In the rows, zero is written as 128.
Each row of numbers stands for one element and depends on some of the facts below. Use the named rows to name the rest.

There are 2 kinds of fact about the elements: χ, Λ.
χ: points at; Λ: is of sort
(K102, χ, K170); (K146, χ, K984); (K146, χ, K666); (K167, χ, K422); (K170, χ, K735); (K175, χ, K267)
(K176, χ, K175); (K176, χ, K6); (K183, χ, K164); (K194, χ, K666); (K204, χ, K606); (K213, χ, K170)
(K214, χ, K685); (K214, χ, K477); (K216, χ, K934); (K234, χ, K183); (K244, χ, K890); (K262, χ, K751)
(K262, χ, K170); (K279, χ, K985); (K279, χ, K592); (K279, χ, K62); (K279, χ, K686); (K279, χ, K934)
(K289, χ, K950); (K291, χ, K718); (K297, χ, K541); (K300, χ, K279); (K306, χ, K598); (K306, χ, K390)
(K319, χ, K110); (K328, χ, K36); (K33, χ, K888); (K343, χ, K592); (K343, χ, K689); (K36, χ, K531)
(K388, χ, K921); (K390, χ, K432); (K396, χ, K908); (K396, χ, K896); (K409, χ, K447); (K421, χ, K183)
(K421, χ, K164); (K422, χ, K262); (K424, χ, K795); (K424, χ, K808); (K426, χ, K932); (K426, χ, K110)
(K455, χ, K705); (K467, χ, K416); (K477, χ, K575); (K478, χ, K409); (K48, χ, K496); (K48, χ, K735)
(K48, χ, K416); (K481, χ, K579); (K481, χ, K139); (K488, χ, K775); (K493, χ, K759); (K493, χ, K953)
(K495, χ, K718); (K495, χ, K291); (K495, χ, K409); (K496, χ, K782); (K506, χ, K675); (K514, χ, K598)
(K514, χ, K531); (K515, χ, K984); (K515, χ, K950); (K52, χ, K388); (K52, χ, K896); (K52, χ, K423)
(K521, χ, K933); (K521, χ, K423); (K536, χ, K912); (K54, χ, K755); (K541, χ, K426); (K554, χ, K125)
(K554, χ, K144); (K575, χ, K944); (K579, χ, K679); (K591, χ, K890); (K591, χ, K66); (K598, χ, K234)
(K598, χ, K582); (K600, χ, K747); (K602, χ, K328); (K606, χ, K432); (K606, χ, K62); (K606, χ, K409)
(K617, χ, K48); (K617, χ, K246); (K62, χ, K582); (K642, χ, K110); (K66, χ, K204); (K66, χ, K390)
(K664, χ, K953); (K666, χ, K988); (K666, χ, K722); (K666, χ, K606); (K675, χ, K306); (K675, χ, K578)
(K679, χ, K600); (K683, χ, K54); (K689, χ, K805); (K7, χ, K531); (K705, χ, K782); (K705, χ, K666)
(K71, χ, K493); (K71, χ, K575); (K71, χ, K952); (K714, χ, K953); (K718, χ, K176); (K722, χ, K164)
(K722, χ, K409); (K735, χ, K426); (K735, χ, K988); (K739, χ, K144); (K746, χ, K706); (K75, χ, K686)
(K751, χ, K514); (K751, χ, K176); (K755, χ, K932); (K755, χ, K952); (K759, χ, K328); (K759, χ, K689)
(K771, χ, K735); (K775, χ, K685); (K776, χ, K554); (K782, χ, K592); (K805, χ, K751); (K805, χ, K446)
(K808, χ, K431); (K808, χ, K642); (K817, χ, K54); (K817, χ, K426); (K817, χ, K759); (K817, χ, K602)
(K888, χ, K751); (K888, χ, K246); (K890, χ, K985); (K890, χ, K718); (K890, χ, K982); (K896, χ, K888)
(K896, χ, K262); (K911, χ, K432); (K911, χ, K427); (K912, χ, K125); (K912, χ, K771); (K912, χ, K289)
(K917, χ, K183); (K921, χ, K110); (K921, χ, K516); (K933, χ, K805); (K934, χ, K416); (K944, χ, K495)
(K944, χ, K932); (K944, χ, K438); (K944, χ, K531); (K952, χ, K932); (K952, χ, K984); (K959, χ, K234)
(K959, χ, K600); (K959, χ, K598); (K965, χ, K759); (K967, χ, K988); (K967, χ, K944); (K970, χ, K997)
(K970, χ, K319); (K982, χ, K204); (K984, χ, K932); (K985, χ, K427); (K985, χ, K679); (K985, χ, K34)
(K988, χ, K62); (K988, χ, K7); (K997, χ, K421); (K999, χ, K602); (K102, Λ, vetrak); (K110, Λ, paplis)
(K125, Λ, paplis); (K139, Λ, paplis); (K144, Λ, togror); (K146, Λ, vetrak); (K164, Λ, vetrak); (K167, Λ, togror)
(K170, Λ, paplis); (K175, Λ, vetrak); (K176, Λ, paplis); (K183, Λ, togror); (K194, Λ, togror); (K204, Λ, togror)
(K213, Λ, togror); (K214, Λ, vetrak); (K216, Λ, vetrak); (K234, Λ, togror); (K244, Λ, togror); (K246, Λ, vetrak)
(K262, Λ, paplis); (K267, Λ, togror); (K275, Λ, togror); (K279, Λ, togror); (K289, Λ, vetrak); (K291, Λ, paplis)
(K297, Λ, togror); (K300, Λ, togror); (K306, Λ, togror); (K319, Λ, paplis); (K328, Λ, paplis); (K33, Λ, togror)
(K34, Λ, paplis); (K343, Λ, togror); (K36, Λ, paplis); (K360, Λ, paplis); (K388, Λ, togror); (K390, Λ, togror)
(K396, Λ, paplis); (K409, Λ, paplis); (K416, Λ, togror); (K421, Λ, togror); (K422, Λ, vetrak); (K423, Λ, vetrak)
(K424, Λ, togror); (K426, Λ, togror); (K427, Λ, togror); (K431, Λ, paplis); (K432, Λ, vetrak); (K438, Λ, togror)
(K446, Λ, togror); (K447, Λ, vetrak); (K455, Λ, paplis); (K467, Λ, paplis); (K477, Λ, togror); (K478, Λ, togror)
(K48, Λ, togror); (K481, Λ, togror); (K488, Λ, vetrak); (K493, Λ, paplis); (K495, Λ, togror); (K496, Λ, togror)
(K506, Λ, togror); (K514, Λ, togror); (K515, Λ, paplis); (K516, Λ, vetrak); (K52, Λ, togror); (K521, Λ, togror)
(K531, Λ, togror); (K536, Λ, paplis); (K54, Λ, togror); (K541, Λ, paplis); (K554, Λ, togror); (K575, Λ, togror)
(K578, Λ, togror); (K579, Λ, vetrak); (K582, Λ, paplis); (K591, Λ, togror); (K592, Λ, vetrak); (K598, Λ, togror)
(K6, Λ, paplis); (K600, Λ, vetrak); (K602, Λ, togror); (K606, Λ, togror); (K617, Λ, togror); (K62, Λ, togror)
(K636, Λ, vetrak); (K642, Λ, vetrak); (K66, Λ, togror); (K664, Λ, togror); (K666, Λ, togror); (K675, Λ, vetrak)
(K679, Λ, togror); (K683, Λ, togror); (K685, Λ, togror); (K686, Λ, paplis); (K689, Λ, togror); (K7, Λ, togror)
(K705, Λ, paplis); (K706, Λ, vetrak); (K71, Λ, vetrak); (K714, Λ, togror); (K718, Λ, paplis); (K722, Λ, paplis)
(K735, Λ, togror); (K739, Λ, togror); (K746, Λ, togror); (K747, Λ, togror); (K75, Λ, togror); (K751, Λ, togror)
(K755, Λ, togror); (K759, Λ, togror); (K771, Λ, vetrak); (K775, Λ, togror); (K776, Λ, paplis); (K782, Λ, togror)
(K795, Λ, vetrak); (K805, Λ, paplis); (K808, Λ, togror); (K817, Λ, togror); (K888, Λ, togror); (K890, Λ, paplis)
(K896, Λ, togror); (K908, Λ, togror); (K911, Λ, togror); (K912, Λ, togror); (K917, Λ, togror); (K921, Λ, paplis)
(K932, Λ, togror); (K933, Λ, paplis); (K934, Λ, vetrak); (K944, Λ, vetrak); (K950, Λ, togror); (K952, Λ, vetrak)
(K953, Λ, paplis); (K959, Λ, vetrak); (K965, Λ, paplis); (K967, Λ, togror); (K970, Λ, paplis); (K982, Λ, togror)
(K984, Λ, paplis); (K985, Λ, togror); (K988, Λ, togror); (K997, Λ, togror); (K999, Λ, vetrak)

Some rows with their names:
K805: [138  97 140 145 127 126  92 158  80  78 129 121  68 142 160  55 106 136
 130 119 156 142  95 138 184 121 130 108 130 154 109 147 119 154]
K170: [139 106 135 145 120 130  97 169  73  79 127 122  72 142 160  57 104 134
 127 123 152 147  94 134 189 124 130 102 130 155 102 148 116 150]
K985: [120 138 123 124 115 110 131 119 160 134 119 163 136 108 106 187 136 135
 125 148 124 122 160 133  92 140 136 131 129 130 125 106 134 139]
K478: [108 148  93 104 127 122 124 121 148 143 118 166 125 109 101 171 142 125
 110 141 123 132 147 133  85 144 143 127 126 141 126 116 130 113]
K496: [118 150 117 113 118 103 137 124 150 143 121 152 127 123 104 173 140 127
 118 155 118 116 161 129  96 133 124 111 141 140 120 113 135 140]
K409: [133 104 133 136 124 147  97 162  92  78 137 130  67 134 167  69  97 136
 133  99 173 138  99 131 177 124 143 104 113 153  97 133 116 141]
K422: [151 142 185 160 171 167 145 112  99 142 102  82 181 140 146  63 134  88
 177 112 105 133 117 125 179 123  77 168 136 106 157 148 132  78]
K686: [145 108 163 145 110 131 110 161  95  72 144 125  67 137 165  83  86 137
 155 112 173 109 116 123 190 115 121  85 124 153  85 118 123 165]
K578: [110 110 140 105 118 105 119 109 151 134 137 148 117 136  58 220 138 119
 132  89 128 152 136 132  88 177 108 156 141  92 138  94 134 196]
K426: [117 133 100 113 122 108 129 116 150 153 129 148 136 127 111 158 145 129
  97 151 116 120 147 129  86 130 130 120 136 131 136 125 132 143]
K965: [136 100 115 130 127 120  88 151  76  80 144 111  73 130 159  43 117 154
 139 115 163 134  82 120 173 121 155  97 129 158 114 145 110 124]
K997: [107 126  84 114 124 131 127 114 155 152 121 160 133 114 120 165 138 124
  74 130 117 132 152 108  78 139 120 121 119 124 132 119 128 148]
K62: [116 141 116 115 120 113 128 121 154 143 124 158 129 120 101 180 138 131
 117 143 123 121 154 132  90 138 130 125 133 131 123 111 131 139]
K167: [118 148 107 125 128  93 122 127 123 139  90 163 135 117  92 150 149 115
 105 174  95 153 142 143 102 147 124 144 153 144 137 145 130 127]
K944: [148 139 175 143 166 177 151 102 123 150 128  69 174 138 152  71 130 105
 182  90 122 108 119 115 163 114 102 158 121  94 150 130 129  67]
K289: [159 155 164 139 173 162 159 131 106 157 144  60 197 154 156  93 121 118
 164  96 109 117 108 108 176 109  92 142 109  89 151 117 128  65]
K495: [116 140 113 119 127 119 128 124 156 144 120 161 127 122 105 172 142 132
 109 146 124 125 153 146  85 135 141 135 129 131 123 116 133 132]

Name these rows:
No name comes twice in this set of rows, the named rows included.
[156 152 170 141 170 168 156 124 107 152 135  68 195 150 153  86 123 111
 173  99 111 118 111 107 178 113  88 142 119  97 153 124 129  67] | K771
[115 150 100 111 122  96 127 118 141 141 118 149 130 113  99 164 149 130
 119 158 117 122 148 125  93 140 137 120 144 145 132 121 131 122] | K343
[105 116 109  85 118  94 119 109 132 128 126 148 119 119  51 213 145 114
 143  95 121 164 123 119  93 189 126 154 147 111 152 102 126 155] | K506
[147 140 159 131 167 168 148  95 115 149 131  57 169 132 145  61 140 114
 188  97 121 106 104 107 162 118 121 158 130 102 164 141 124  44] | K71
[147 132 200 152 163 186 149 101 130 142 132  83 178 139 150  96 122  99
 195  75 134 111 129 122 166 122  82 160 115  88 148 117 132  87] | K432
[115 156 111 104 113 102 133 123 139 137 119 156 132 103  98 182 141 127
 135 155 121 119 154 120  95 140 137 116 141 146 120 107 131 115] | K300
[171  61 172 197  92 124 108 138 118  31 130 124 115  78 214 105  93 191
 138 115 143 132 123 114 179 112 161 134 105 116 109 112 119 170] | K139
[155 125 187 156 160 182 151  96 125 130 123  82 191 112 161  93 123 108
 195  81 122 117 127  98 169 127  96 168 114  85 156 113 129  72] | K600
[120 139 115 121 126 100 124 118 151 145 120 152 128 127 101 158 150 137
 107 156 116 119 152 142  85 132 129 128 140 133 133 126 132 142] | K689
[147 137 190 153 168 196 150 104 137 151 132  83 173 141 158  83 123  98
 179  78 137 107 129 120 162 116  86 157 110  91 141 121 132  82] | K447

Now the same elements, written a new way:
Named rows:
K306: [110 120 118 164 135 126  86 115 129 113 142 168 141 130]
K279: [116 109 119 168 133 123  87 111 132 111 142 163 142 133]
K592: [113 124  69 163 106  83  91  85 132  97 195 182 141 123]
K908: [121 118 116 165 136 115  84 124 136  96 148 162 157 123]
K204: [114 104 122 177 127 129  82 106 130 115 144 157 140 134]
K817: [109 119 110 167 134 117  90 121 132 112 135 161 142 130]
K759: [107 125 114 167 143 116  84 121 131 114 137 171 138 128]
K426: [103 119  96 177 119 110  96 129 131 106 122 140 149 129]
K54: [103 126 110 169 131 119  86 122 129 111 135 159 141 127]
K718: [109 114  44 186 145 139  59 117 113  76 171 179 113 145]
K75: [112 116 115 168 135 120  87 120 132 110 141 164 144 128]
K917: [106 114 113 158 129 126  95 135 128 119 146 173 145 124]
K183: [101 109 112 146 121 134 103 154 124 128 155 181 149 117]
K423: [112 126  67 161 107  81  91  88 132  97 194 184 142 121]
K521: [111 116 114 169 137 117  86 122 131 110 140 166 143 129]
K591: [111 115 115 173 136 120  85 119 131 113 141 163 141 130]
K170: [127 101  33 142 140 131  97 110 120  64 150 186 126 160]

Name these rows:
No name comes twice in this set of rows, the named rows included.
[105 121  67 151  97  91  98 105 128 107 201 191 145 115] | K164
[106 139 108 169 123 114  83 125 130  92 136 144 159 116] | K932
[114 113 113 163 135 118  92 119 133 110 137 165 145 132] | K912
[112 121 114 160 132 122  92 113 129 109 137 162 144 131] | K967
[110 112 118 172 130 125  86 117 130 115 144 162 142 129] | K478
[ 96 143  31 168 119 140  71 118 106  64 151 154 126 138] | K984
[ 95 142 105 171 122 118  85 123 124 107 127 145 145 122] | K755
[ 99 115  53 178  99  77  97  97 130 113 178 172 129 130] | K642
[102 115 113 149 127 130  98 142 125 124 149 179 146 121] | K234
[100 130  67 155 107  91  97  86 125 115 188 192 127 126] | K959
[112 117  39 168 146 135  70 121 114  73 165 186 117 146] | K933
[110 101  46 162 124 153  78 123 110  79 176 179 124 143] | K722
[122 106 111 153 134 117 103 112 136 107 132 166 146 139] | K48

